m =
-45   36  -27    7  -23    5   -5  -14   16
-20  -11  -12    3  -21  -16  -14  -25   29
-27    1  -42   39   18  -12   16  -25   -2
-19  -14  -35   39   18  -23   15  -31    8
-13   23   -5   14    8  -16   27  -12   19
-12  -23    0  -41  -47    5  -53   -4   -7
The 3rd entry in reading order: -27
Which number is the largest entry in the first column?
A: -12
The last entry of the smallest entry's row -> -7
The 1st entry in reading order: -45
Which number is the entry in the top-right corner?
A: 16
Which number is the entry directly above the smallest entry?
A: 27
The entry just right of -11 -> -12
Which number is the fourth entry from the end, reading row by row?
A: 5
Which number is the entry just right of -20?
A: -11
Which number is the 2nd smallest entry?
A: -47
The third entry on the diagonal from the top-right corner -> 16
The fifth entry in reading order: -23
The entry just left of -11 -> -20
Which number is the third entry from the end, reading row by row?
A: -53
The entry just left of 29 -> -25
The largest entry in the last column: 29
Which number is the entry just left of 0?
A: -23
Which number is the entry just left of -41?
A: 0
Which number is the entry directly above -19?
A: -27

Questions about the matrix below.
1) Which number is the entry just right of 4?
2) Which number is the entry just right of the smallest entry?
3) Which number is the entry just left of -29?
4) Which number is the entry just right of the centre entry?
[[20, -5, -12, 19, 1, 14, -32, 17, -29, -1, 26], [30, 2, -14, 10, 4, 5, -39, 16, -33, 5, 19], [-14, -39, -20, 31, -28, 26, -34, 0, -42, -25, 32]]
1) 5
2) -25
3) 17
4) -39

x =
 -3  -41  -29   21   16  -48  -41
  7    2   29   -1  -13    1  -28
  6  -10   -4    9   12   -9  -24
  5   35   10    5   -6   35   39
Rows and columns are numbered from 0.
Read off the entry just left of 12.
Answer: 9
Read off the bottom entry of the column that holds the largest entry.
Answer: 39
Read off the entry in the top-right corner.
Answer: -41
Read off the entry in the bottom-left corner.
Answer: 5
Read off the entry at row 1, column 0.
Answer: 7
Read off the entry in the top-left corner.
Answer: -3
The entry just left of the largest entry is 35
Read off the entry at row 2, column 2.
Answer: -4
The entry in row 0 and column 1 is -41
The entry in row 0 and column 2 -> -29
Read off the minimum.
Answer: -48

[-21 -17 -44  -1 -25 -19   0 -30   2 -47   0  30 -23   7 -14]
Read off the entry just right of -1.
A: -25
Read off the third smallest entry.
A: -30
Read off the 3rd entry from the left.
A: -44
The 3rd entry from the right -> -23
The second entry from the right is 7
The 1st entry from the right: -14

[46.01, 87.60, -153.80, -114.89, 160.74, 17.11, 72.09, -58.99, 131.83, -44.63, -48.90, -37.43, -94.84]
The entry just left of 160.74 -> -114.89
The entry just left of the smallest entry is 87.60
Report the entry just right of 87.60.
A: -153.80
The entry just right of 17.11 is 72.09
Report the entry just left of 87.60.
A: 46.01
The entry just left of 72.09 -> 17.11
The entry just right of -114.89 -> 160.74
The entry just right of the centre entry is -58.99
